Below are the code and all the weights of a small trained network. Each question names an input and a class and asks about switching units off, where a switched-off unit gives its printed mean instead of its output.

import numpy as np


def w(rows, s, z=0):
    codes = np.array(rows[::2]) - 128.0
    scale = np.full(codes.shape[1], s)
    scale[-1] = z or s
    return codes * scale


def norm(h):
    return h / np.sqrt((h * h).mean(-1, keepdims=True) + 1e-5)


def f(y):
    return np.maximum(y, 0)


def log_softmax(a):
    a = a - a.max(-1, keepdims=True)
    return a - np.log(np.exp(a).sum(-1, keepdims=True))


def net(x, mask):
    res = np.array(x, float).reshape(1, 5) / 4 @ E
    u = 0
    for l in range(2):
        y = f(norm(res) @ A[l][:, :-1].T + A[l][:, -1])
        res = res + np.where(mask[u : u + 4], y, B[l][:, -1]) @ B[l][:, :-1]
        u += 4
    return log_softmax(norm(res)[-1] @ U[:, :-1].T + U[:, -1])


A, B = {}, {}
E = w([
[161,140,130,144,131,160,119,119,99,137,95,144],'x0',
[160,198,105,151,26,66,214,215,209,253,57,82],'x1',
[73,192,201,148,241,62,150,49,45,115,115,60],'x2',
[119,150,131,114,148,139,89,155,155,118,120,112],'x3',
[37,99,101,232,169,153,177,38,201,121,5,80],'x4',
],0.0062)
A[0] = w([
[137,128,198,86,116,134,82,128,55,52,199,190,139],'L0N1',
[97,3,69,107,163,229,116,86,168,2,112,200,38],'L0N2',
[83,85,193,144,170,118,30,24,102,112,140,129,42],'L0N3',
[181,238,193,44,86,82,171,178,60,150,172,88,2],'L0N4',
],0.0062,0.0039)
B[0] = w([
[1,135,76,59,136,81,131,164,159,232,9,167,253],'L0N1',
[186,115,130,170,115,167,50,87,87,148,239,53,238],'L0N2',
[110,161,128,150,151,150,181,45,72,50,150,160,220],'L0N3',
[198,74,204,156,131,162,100,138,91,97,211,51,234],'L0N4',
],0.011,0.0069)
A[1] = w([
[101,59,9,2,205,103,45,110,79,176,173,192,51],'L1N1',
[211,92,185,51,65,101,96,251,158,136,164,215,86],'L1N2',
[78,181,233,102,171,53,173,154,40,207,98,110,2],'L1N3',
[60,85,39,168,36,201,65,143,139,166,130,120,103],'L1N4',
],0.0068,0.0019)
B[1] = w([
[187,91,130,174,82,69,177,187,254,141,32,114,255],'L1N1',
[82,170,65,85,93,194,184,45,45,78,156,175,243],'L1N2',
[121,180,203,218,158,111,28,128,190,163,119,149,233],'L1N3',
[213,39,121,63,157,94,116,250,152,146,141,124,222],'L1N4',
],0.0096,0.0074)
U = w([
[186,58,61,111,90,124,151,212,215,163,68,157,117],'0',
[207,102,179,183,139,164,30,126,105,136,245,75,253],'1',
[50,170,172,188,167,74,109,114,184,160,38,163,166],'2',
[63,166,109,147,204,157,180,50,55,3,140,154,23],'3',
[132,159,76,69,48,202,191,137,67,106,193,180,31],'4',
],0.016,0.002)

Each question gives the input, the list of numbers given to net, and the class t.
The units are the neurons (one row each of A and B). Each row of codes is followed by its name. A weight is (code - 128) times the scale printed after its matrix; where a second scale follows, it is the last column's (A, B and U).
mask holds one flag per neuron, layer by layer. A switched-off neuron (its flag False) gives its mean, the last column of its row in B, instead of its output. The means were averaged over made-up inputs and are rounded, as every weight is.
A unit's drop is (log p(t) with every unit on - log p(t) with that unit switched off) / (log p(t) with every unit on - log p(t) with every unit switched off).
The circuit of an input: a set's keep is (log p(t) with only the set's units on - log p(t) with every unit switched off) / (log p(t) with every unit on - log p(t) with every unit switched off). Starting from all 8 units, units are removed one at a time, each time the one whose removal leaves the highest keep (on an exact tie, the one counted first), for as long as the keep stays at least 0.8.
circuit, biggest first: the units of the circuit, biggest drop first
unit that matters most: the unit with the biggest drop
top k neurons: the k neurons with the biggest drops, biggest first
top k neurons in layer l: the k neurons of layer l with the biggest drops, biggest first
drop of u: that unit's drop, to one decimal
input [6,-3,5,-3,-3], class 2: circuit, biggest first : [L0N1]
input [0,2,-1,-1,-8], class 4: top 2 neurons in layer 0 : [L0N4; L0N2]
input [2,3,-6,5,-2], class 4: top 2 neurons : [L1N2; L0N1]
input [2,0,7,-1,-5], class 2: top 2 neurons : [L0N1; L0N2]
input [0,5,-3,-5,-5], class 4: top 2 neurons : [L1N2; L0N2]
input [-7,-5,1,-2,-7], class 2: top 2 neurons : [L0N1; L1N3]
input [7,-1,-4,-8,8], class 1: top 2 neurons : [L0N2; L0N1]
input [5,-3,0,-2,-8], class 0: top 2 neurons : [L0N1; L1N1]
input [-7,0,-3,-7,6], class 1: top 3 neurons : [L0N1; L0N2; L1N1]
input [1,0,-6,-1,3], class 1: top 2 neurons : [L0N1; L0N2]
input [3,4,-3,1,0], class 4: top 2 neurons : [L0N1; L1N2]
input [-6,1,3,5,0], class 1: top 3 neurons : [L0N1; L1N1; L1N2]
input [2,2,0,3,-6], class 4: top 2 neurons : [L1N2; L0N4]
input [-7,-2,2,5,3], class 3: circuit, biggest first : [L0N3]
input [1,-3,2,-6,-7], class 2: top 2 neurons : [L0N1; L1N3]
input [-7,8,1,7,1], class 2: top 2 neurons : [L0N2; L1N4]
input [-5,0,-7,-5,7], class 1: top 2 neurons : [L0N2; L0N1]
input [7,8,1,7,-7], class 1: top 2 neurons : [L0N4; L0N1]
input [0,-8,2,5,-7], class 2: top 2 neurons in layer 0 : [L0N1; L0N3]
input [-7,-2,-6,-2,-8], class 0: unit that matters most : L0N1
input [5,-6,0,-5,0], class 0: top 2 neurons in layer 1 : [L1N1; L1N3]
input [1,-6,0,5,-3], class 0: top 2 neurons in layer 0 : [L0N1; L0N2]
input [0,-3,2,5,-6], class 2: drop of L0N1 : 0.7
input [-7,7,-2,-8,-5], class 4: drop of L1N2 : 0.3
input [-7,5,6,-7,-3], class 1: drop of L0N4 : 0.5
input [1,-3,5,8,4], class 3: drop of L0N2 : 0.0
input [1,-2,6,6,1], class 3: unit that matters most : L0N3
input [-4,0,5,-3,5], class 3: top 2 neurons in layer 0 : [L0N1; L0N3]
input [4,0,-1,1,-4], class 0: top 2 neurons in layer 0 : [L0N1; L0N3]
